(in the rows, 128 means zero)
Here are made-up objects, facts about them, and rows of numbers that follow some of those facts. Name the object behind each unnamed row.

Some facts about the objects:
[bapu, brastogom, dofas, gridrodron] λ petum
[bastis, drazes, dufik, plutul] λ stumes
[bastis, bridru, flosim, saple] λ skebruk
[bastis] λ busitrun
[bastis] λ plepur
[beske, dogroplo, dufik, duplofem, gipu, trunomi] λ pligak
[beske] λ gipu
[beske, kleklon, skife, skizis, skofabrus, skosok, trunomi, tuflus, vebun] λ vidano
[bigre, skeplel] λ tuka
[bigre, daflok, duplofem] λ trogral
[bigre, drudel] λ daflok
[bigre, plugi] λ nugron
[bigre, plegum] λ riklil
[biru, drose, kaplum, rivik, suflapom, tritomuk] λ stusek
[biru] λ zikor
[biru, busitrun] λ manives
[biru] λ grapan
[braflan, klakle, rivik, tuflus] λ tritomuk
[braflan, flekim, flutri, lezem, pledilik] λ rivik
[braflan, flozek, klosu, trubostal, trupos, tuklim] λ fisketru
[braflan, gere, siklar] λ bapu
[bresa, drisko, grogos] λ dogroplo
[bresa, napil, sinufla] λ plukos
[bresi] λ kuno
[bresi, klifum, stuzista] λ braflan
[brunel, dufik, traduro] λ trupos
[bruplotru, flutri, guvil, lepon, tugo] λ skosok
[bruplotru, riklil, stotril] λ beske
[bruplotru, grapan] λ drose
[bruplotru, draste, drose, memustuk] λ pledilik
[busitrun, planor, tuklim] λ bruplotru
[busitrun, lezem] λ dozak
[busitrun] λ kloskugre
[daflok] λ stedrel
[deklil, sekel] λ zabas
[deklil, plepur, sebratres] λ stotril
[deklil, napil, tuka] λ dresol
[desem, dozak, flosim] λ stosem
[deze] λ gonan
[deze] λ deklil
[dofas, gridrodron, klodiflo, miro, pledilik, stusek, tritomuk] λ brastogom
[dofas, flozek, stusek, tritomuk] λ miro
[dogroplo, gesugul, nezo, trupos] λ flutri
[dogroplo, trupos] λ lari
[dogroplo] λ gena
[dozak, legrum] λ siklar
[draste, droflo, duplofem, guvil, trupos] λ gripliso
[draste, nedren, nolonar, plikli] λ klosu
[draste, riklil, skeplel, traduro, tuflus] λ sistek
[draste, lari, stedrel] λ fostek
[drazes, dugu, plorar] λ trubostal
[drepu, drose] λ stuzista
[drose, klosu, memustuk, stuzista, vidano, zabas] λ klodiflo
[drose, gripliso, rivik, tritomuk] λ gere
[dugu, flolur, flosim, greben, kaplum, trubostal] λ dufik
[dugu] λ kizudur
[dugu] λ skizis
[floluk, miro] λ gridrodron
[flolur, plepur] λ likli
[flolur] λ drazes
[flosim, nistar, zikor] λ zuflim
[flozek, klosu, lari] λ draklir
[flutri, saple] λ floluk
[flutrok] λ planor
[greben, skamoram] λ tridrelo
[greben] λ plubruk
[greben] λ nonunin
[grefa, siserak] λ skidiskas
[kizudur] λ sugin
[kizudur, trupos] λ draste
[kizudur, legrum, plegum] λ pumul
[klakle] λ trunomi
[kleklon, trubre] λ napil
[kloskugre] λ bresa
[kogra] λ desem
[kuno, nedren, nozabre] λ laro
[laple] λ flosim
[lari, loflak] λ tuflus
[loflak] λ vezim
[nedren] λ legrum
[nezo, pliplis] λ muklu
[nolonar, skofabrus] λ droflo
[nonunin] λ brunel
[notrul, plugi, plutul, skidiskas] λ memustuk
[nozabre] λ drisko
[nugron] λ traduro
[pliplis, tridrelo] λ sadu
[plorar] λ sezer
[plubruk] λ nolonar
[plugi, trubostal] λ plutul
[poklik, stotril] λ kiper
[pumul] λ stoge
[pumul] λ klifum
[sadu, sistek] λ dofas
[serusok] λ loflak
[serusok] λ fupiple
[serusok, sezer, trubre] λ dodran
[serusok] λ grefa
[siserak] λ lepon
[skamoram, zikor] λ saple
[skebruk] λ gesugul
[skeplel] λ tuklim
[skife, zadruker] λ kaplum
[tugo] λ flekim
Ξ 306 <- bapu, bigre, biru, bridru, daflok, deklil, dofas, dozak, draklir, draste, drepu, fisketru, flosim, flozek, gena, grogos, laro, miro, nugron, pledilik, pliplis, plubruk, plugi, poklik, saple, skeplel, skizis, suflapom, sugin, tridrelo, trupos, tuklim, zuflim
Ξ 427 <- bastis, beske, bresa, bruplotru, desem, deze, dogroplo, dresol, drisko, drose, drudel, dufik, dugu, floluk, flutrok, gere, greben, gridrodron, gripliso, guvil, klakle, kleklon, kloskugre, klosu, lepon, lezem, loflak, plepur, plikli, plutul, pumul, riklil, rivik, siklar, skamoram, skebruk, trubostal, trunomi, tuflus, vezim, vidano, zadruker
Ξ 300 <- braflan, busitrun, dodran, droflo, duplofem, fostek, gonan, grefa, kiper, kuno, legrum, memustuk, muklu, napil, nedren, nistar, petum, pligak, sekel, serusok, sezer, siserak, sistek, skife, skofabrus, traduro, zikor
Ξ 249 <- brastogom, bresi, brunel, drazes, flekim, flolur, flutri, fupiple, gesugul, gipu, grapan, kaplum, kizudur, klifum, klodiflo, kogra, laple, lari, likli, manives, nezo, nolonar, nonunin, notrul, nozabre, planor, plegum, plorar, plukos, sadu, sebratres, sinufla, skidiskas, skosok, stedrel, stoge, stosem, stotril, stumes, stusek, stuzista, tritomuk, trogral, trubre, tugo, tuka, vebun, zabas

Known rows:
flosim: [141  73 147 103 143 129 155 101 133  99  82 117 121 139 137 137 138  65
 155 168 164 114 130  94  89 141 167]
kloskugre: [165  79 168 135 119 126 165  79 117 142  98 139 138 155 138 113 104  76
 128 169 176  95 135  77  89 125 147]
skamoram: [153  76 169 139 131 141 147 108 131  90 110 119 152 149 128 113 148  68
 142 169 163 100 118  69  83 165 183]
trunomi: [165  77 174 145 135 134 154 109 127 102  98 133 165 161 140 132 110  87
 148 176 144  72 121  85  73 136 151]
bigre: [130  95 161 124 161 135 188 102 108  85 114 146 138 142 174 110 114  89
 162 164 160 120 109  88 102 123 199]
suflapom: [136  96 179 131 141 139 142 113 134  80 108 127 139 143 126  91 130  79
 139 184 155  76 124  81 133 164 182]
drose: [156  88 187 155 126 136 140 113 138  86 102 126 156 148 123 108 121  75
 134 185 143  88 127  72 114 170 167]
klodiflo: [149  90 183 147 127 142 123 109 133 120 102 146 148 160  97 113 118  96
 118 212 145  48 123  91 129 172 152]
klifum: [138  85 175 135 137 133 129 112 142 105  99 143 135 150 145 115 116 101
 125 198 143  78 134  66 128 174 147]
nolonar: [135  90 180 143 138 134 137  97 133 106 107 137 147 149 148 120 111 103
 135 196 146  87 124  79 128 159 149]
planor: [139  84 171 135 131 137 134  92 125  98 102 130 163 154 124 117 111  95
 130 194 138  62 128  88  97 137 152]
skosok: [153  81 183 136 131 135 124 100 133 121 105 137 157 163 100 114 110  99
 124 198 146  50 128  92 113 144 139]
bapu: [151  96 179 133 151 141 139 125 143 108  94 148 124 151 102  90 126  93
 133 193 150  66 127  91 147 173 172]
tridrelo: [151  88 170 135 162 140 140 124 138 103 104 148 124 150 102 103 134  94
 138 187 161  72 122  90 124 173 182]
nezo: [125  79 167 133 146 147 136  87 130  93 119 114 153 148 143 103 136  87
 139 182 148  84 123  69  80 154 189]
fisketru: [170  91 187 131 145 118 144 120 145 136  70 161 121 147 108 117  90 104
 141 203 148  55 125 107 162 162 108]
pliplis: [139  86 169 128 164 146 148 107 135  81 114 123 134 142 126  92 139  90
 149 177 158  91 122  82 103 155 196]
muklu: [168  79 165 140 150 143 133 109 141 143 111 134 130 148  94 117 144 100
 119 181 149  56 129 104 119 156 170]
siklar: [154  83 172 149 133 141 132 128 142 116 104 141 136 153 114 109 142  85
 122 187 158  80 132  77 120 180 165]

Which object is each row?
No name comes twice in this set of rows, the named rows included.
[166  87 176 153 137 139 138 105 144 108 106 131 139 133 128 109 131  99
 127 185 128  87 135  92 149 164 160] -> braflan
[119  95 139 112 154 123 179 131 114  74  95 158 154 151 147 116 111  91
 152 158 132  74 130  99  81 126 192] -> poklik
[162  93 165 136 107 121 170  97 102 150  95 174 135 166 106 111  99  80
 119 173 167  68 142  90 117 138 164] -> dresol
[114  90 135 121 134 133 163 116 102  85 104 157 169 159 148 140 112  96
 135 172 124  74 130  89  61 110 177] -> sebratres
[126  93 155 135 117 129 185 103  96  85 112 154 159 152 149 111 116  76
 120 164 151  99 136  70  90 132 194] -> deze
[157  91 164 125 184 130 167 114 123 129 100 167 122 157 141 111 115 104
 161 170 178 101 108 101 126 137 168] -> daflok
[134  90 168 117 132 138 157  98 140  75 108 112 138 133 146 103 135  63
 146 178 157 115 127  77 104 152 188] -> biru
[146  64 144 119 126 128 146 118 141 123  84 135 118 150 128 136 152  63
 136 161 176 116 135  79  80 167 151] -> desem
[120  84 154 134 148 132 150 110 130  93 115 140 149 146 169 110 125 101
 131 180 139  91 129  66  92 151 169] -> plegum
[159  79 170 120 168 128 160  87 138 106 114 132 141 147 153 106 108  94
 156 167 155  89 118  86  92 125 166] -> grogos
[152  86 164 130 114 134 152  76 133 107 106 122 133 129 143 127 134  77
 123 168 143 110 135  87 103 131 170] -> busitrun
[147  76 154 120 146 126 150 100 122 109 100 143 162 161 147 146 104 101
 142 175 132  66 124  92  77 125 148] -> gipu
[123  77 158 168 127 113 166 103 118 147  90 131 132 128 111  85 102  93
 139 157 159  61 136 120 122 161 193] -> sezer

The same objects again, as new rows of numbers:
Some objects and their rows:
zadruker: [120 125  87 134 104 129 139 156 126 146 122 168 130  95 129 153 127 181
 150 141 139 124 134 112  97 131 136 128 126 106 112 167 102 147 147 112
 139 124 117 111 113 170 134 110 142 154 113 109 116 129 113 156 139 112]
dufik: [136 116 130 126 112 136 143 221 146 141 121 144 147  81 127 159 160 186
 131 125 151 139 131 149  78 130 129  98 127 106 119 168 154 127 119 155
 138 113 112 120 122 181 113  95 124 142  83 104 127 169 144 168 129 112]
grapan: [116 110 173 158 118 108 129 100 127  94 119 134 120 114 127 130 111 158
 140 122  90  74 143  74 113  82 128 147 113 119 147 107 132 146 130 130
 104 156 131 116 110 154 142  87 153 141 158 121 120 115 129 135 139 120]
dodran: [147  82 107 145 127 134 125 129 124 105  95 129 154 134  80 130 190  52
 104 102 114  66 180  97 185 191 188 115  90 134 115 109 171 118  99 197
 120 155 128 137 141  74 141 129 109  77 100 100 120 116 130  48 115 121]
bigre: [135 148 107 150 107 176 112 105  80 128 147 134  96 128 111 135 129 131
 184 163 170 169  65 129 158 153  97 117 122  86 124 135 105  87 176  70
 140 151 114 148 111 160 138 171 157 140 108  93 114 135  84  61 130  71]
traduro: [135 104 107 141 138 141 128 131 102 146  98 124 169 130  92 125 139 127
 142 114 146 162 142 122 120 131 149 110 157 107 141 127 128 121 140 101
 148 149 127 134 140 153 156 136 163 159 113  93 113 121 143  64 158  97]
drepu: [120 126 149 166 113 116 127  83  92 103 138 161 120 119 119 138 109 139
 136 125 137 141 110  78 163 129 115 120 140 135 133 157 105  77 171  71
 122 146 111 122  89 167 127 133 165 131 147 116 114 106 106  66 122 104]
likli: [134 106 216 144 126 132 120 202 157 115 117  85 120 102 119 154 168 153
 128 126  98  96 122 138  99 115 106 129  96 105 141 108 185 138  82 217
 107 134 130 147  92 174 104  88 109 125 111 105 129 160 157 126 128 123]
gesugul: [120 117 182 148 125 128 123 132 145 115 123 111 113 102 128 174 128 192
 132 126  92 101 135 101 111  98 110 139 111 109 150 109 141 141 125 163
 116 130 119 132 101 155 117  90 143 153 144 117 119 148 155 130 140 125]
kleklon: [136 138  67 129  88 160 135 142 128 155 130 168 106 109 112 137 135 114
 172 163 153  86 125 115 144 185 148 135  96 104  94 154 105 158 142 124
 127 159 124 111 125 136 142 137 132 115 109  95 117 116  73 131 137  96]
desem: [120 121  83 122 109 107 143 133 116 121 129 158 134  86 133 229 149 186
 132 128 140  72 158 128 134 115 142 116  96 118 133 160 130 148 125 166
 139  89  97 127 137  94 107 116 132 141  85 123 117 166 143 165 114 131]
stosem: [122  98 194 139 137 101 121 129 132  71 128  99 128 101 126 214 162 169
 107 103  75  59 151 110 113  89 116 122  92 126 167 100 188 133  84 213
 108  98 111 149 113 102 101  88 127 127 121 127 127 165 181 139 125 136]
gena: [141 100 174 145 114 141 121 155 101  95 125 128 126 104 112 149 183 147
 123 110 138 153 105 145 146 146 113  95 134 114 140 142 159  52 119 146
 130 130 110 148 113 155 104 122 131 113  92 103 129 159 130  90 106 105]
gripliso: [134  88 135 135 120 115 143 194 135 106 114 166 172  84 124 114 173 146
 105 101 138 133 138 126  61 126 156  75 150 134 125 154 135 106 112 107
 130 130 130 102 149 162 132  81 148 128 113  99 131 143 120 162 114 118]
nezo: [114 135 158 149 119 130 118 120 121 128 127 121 106 120 128 163 103 164
 171 144 115 101 126  93  96  74  94 154 111  95 147 105 125 159 150 132
 125 144 125 129 100 154 146 115 155 171 159 111 115 127 132 120 154 112]
deklil: [133 124 134 159  90 157 121 103 114 130 144 136  90 126 102 136 143 117
 141 148 138 124 107  97 201 194 119 132 109 113 106 145 129  86 153 140
 111 156 119 137  93 150 114 146 122  92 105 101 118 122  93  43 114  99]
skebruk: [121 105 131 125 113 111 144 188 155 135 112 159 142  76 134 210 165 209
 100 115 126  89 162 131 109 120 147 107  99 127 121 162 151 144 110 185
 126  90  97 122 101 140  84  76 115 135  89 122 121 162 162 169 109 138]
drazes: [126 133 173 143 119 142 120 169 135 131 126 100 106 111 127 157 130 178
 162 148 120 118 109 124 111  97  94 137 102  85 143 101 152 151 122 162
 125 141 122 146 104 163 130 111 141 152 111 106 121 149 143 117 150 111]
muklu: [129  94 134 147 149 113 139 149 127 133  96 137 178 114  91 154 143 141
  87  89 107 113 175 114 133 130 170 105 132 135 132 125 166 114 111 154
 133 133 120 128 125 141 131 105 134 137 116 117 115 124 176  77 133 132]

Name these rows:
No name comes twice in this set of rows, the named rows included.
[135 128 109 123  94 144 137 178 151 173 131 144 122  91 120 172 157 158
 152 147 149  96 142 136 117 162 130 120  86  89  96 156 144 157 123 161
 127 124 112 128 104 171 110 117 110 137  90 101 118 146 121 140 130 106] -> plepur
[129 110  94 133 103 126 136 145 135 132 121 178 145  98 117 108 143 127
 141 130 143 121 131 110  97 139 153 109 134 121 114 158 105 138 139  91
 126 147 125 102 135 155 145 105 158 135 127 102 123 117  89 158 124 104] -> tuflus
[143  93 175 138 110 144 113 148 137  67 125  99 128 117 109 129 201  89
 138 123 100  39 132 117 151 139 143 123  77 120 141  85 182 129  79 224
  99 150 137 145 130  87 124 111 108  75 115  98 135 145 125 123 116 127] -> plukos
[124 127  46 134 151 135 118  75  67 111 118 130 168 140  96 163 112 114
 157 126 161 141 132 105 143 114 154 116 142  96 156 119  96 128 152  75
 165 139 120 139 150  81 182 178 189 173 121 104 109 125 124  72 166  98] -> nedren
[135 104 158 154 125 133 124 130  82  69 131 137 146 108 114 135 173 128
 120 102 139 153 104 129 141 129 121  83 149 128 159 142 144  50 130 100
 129 135 115 137 125 121 118 126 154 120 110 113 129 149 128  95 114  99] -> sugin
[137 114 179 159 102 148 124 137 123 125 134 141 114 116 110 120 143 152
 122 125 129 162 103 114 147 155 115 115 141 115 115 160 134  68 148 112
 118 150 116 128  96 203 115 116 129 120 121 105 120 134 119  83 129  98] -> skizis
[146  96 146 144 137 146 133 180 151 147  88 103 155 123  85 127 178 102
 104 109 115 102 163 128 147 181 166 125 110 114 111 120 180 122  97 211
 128 150 127 144 115 152 125 114 104 117  92  95 117 123 161  53 131 119] -> kiper
[126 134 144 138 114 154 107 107 118 113 138 102  88 126 119 150 121 133
 179 158 122  83 109  98 138 114 102 150  88  81 143  95 135 156 135 155
 120 157 127 141 119 119 146 141 147 137 124 103 120 128 103 113 155 100] -> plorar
[133 131 147 155  92 160 118 130 114 147 136 134  85 114 108 152 145 148
 147 144 142 131 102 116 182 180 107 127 108 104 114 151 139  91 146 139
 119 141 113 151  84 169 107 144 116 112 101 103 116 136 117  60 122  98] -> poklik
[120  97 183 151 124  99 134 144 109 100 130 132 125 102 122 217 168 183
  89 104  97 107 135 112 171 128 117 104 105 139 141 154 180  69 109 174
 113 100  88 151  78 156  64 104 111 118  93 132 123 164 184  86 101 135] -> zuflim
[139 119 192 146 113 164 116 183 153 129 120  86 105 115 114 127 152 128
 150 144 110  93 117 122 114 141 110 144  87  91 126  95 168 142 100 197
 103 158 138 140 111 158 124 107 108 115 118  95 124 135 130 107 138 105] -> stotril
[121 138 128 160 100 151 121  95  96 138 141 151  92 123 116 134 110 163
 155 146 144 157  88  99 152 147 111 136 131 101 119 154 108  93 181  84
 126 155 112 131  80 182 134 150 152 139 132 107 112 122 105  74 140  87] -> plugi
[118 138 165 142 119 156 112 154 139 145 133  92  88 117 129 169 107 188
 189 165 125 133 103 136 104 100  77 156 107  69 138  96 142 162 139 162
 132 143 122 140  98 165 137 120 137 166 123 102 120 146 133 113 166  95] -> flolur

The same objects again, as new rows of numbers:
Named rows:
manives: [111 181 123  38 132 142 124 130  50 122 148  72]
busitrun: [ 88 168 109  84 130 104 133 128 109 138 148 117]
deze: [105 167 135  83 138 163 126 128 111 144 151 117]
plepur: [103 165 136  86 138 166 125 129 114 148 146 115]
nozabre: [ 95 157 143  75 133 121 124 131  53 124 137  97]
fupiple: [112 182 123  39 132 145 123 129  48 121 150  71]
saple: [ 90 124 132  69 146 117 132 125  95 143  97 113]
skebruk: [ 99 168 139  85 137 159 126 130 114 153 140 114]
sekel: [ 89 158 103  89 130 117 131 125 107 133 158 112]
draklir: [111 145 104  34 150 144 132 121  91 134 119  89]
flutri: [ 95 184 158  63 135  70 130 135  68 121 129 119]
nedren: [ 90 162 104  86 132 112 131 127 108 135 154 114]
plutul: [103 136 117 107 145 193 124 131 104 144 168 107]
loflak: [104 172 138  82 138 154 126 126 115 142 144 118]
fisketru: [111 147 105  36 153 135 132 124  89 133 121  89]
bapu: [ 94 133 141  49 139 109 155 119  82 143 120 123]
flolur: [ 93 153 142  77 131 126 122 132  52 127 133  97]
skofabrus: [ 91 173 113  87 124  98 121 115 116 117 123 123]
plorar: [ 94 154 142  78 133 125 124 132  53 125 136  97]

Name these rows:
No name comes twice in this set of rows, the named rows included.
[ 94 146 166  57 109 167 164 114  14 135 183 110] -> brastogom
[113 157 129  92 154 144 145 128 112 125 198 143] -> drose
[ 97 156 141  76 141 106 131 136  57 119 155 108] -> klifum
[ 98 122 135  62 152 105 162 120  84 130 151 139] -> pledilik
[110 143 116 104 151 172 129 128 109 130 183 123] -> klosu
[103 119 122 105 143 149 127 125  43 102 177 105] -> zabas
[ 93 142 138  83 133 137 121 133  51 127 136  90] -> drazes
[ 96 132 130  93 138 144 124 132  46 119 156  96] -> notrul
[ 96 160 166  57 121 124 164 121  32 127 183 126] -> stusek
[ 95 148 140  85 138 122 124 133  55 121 143 102] -> nolonar
[120 193 116  48 138 181 124 125 109 142 157  92] -> vezim
[ 96 124 126  64 148 118 142 122  89 135 116 117] -> flozek

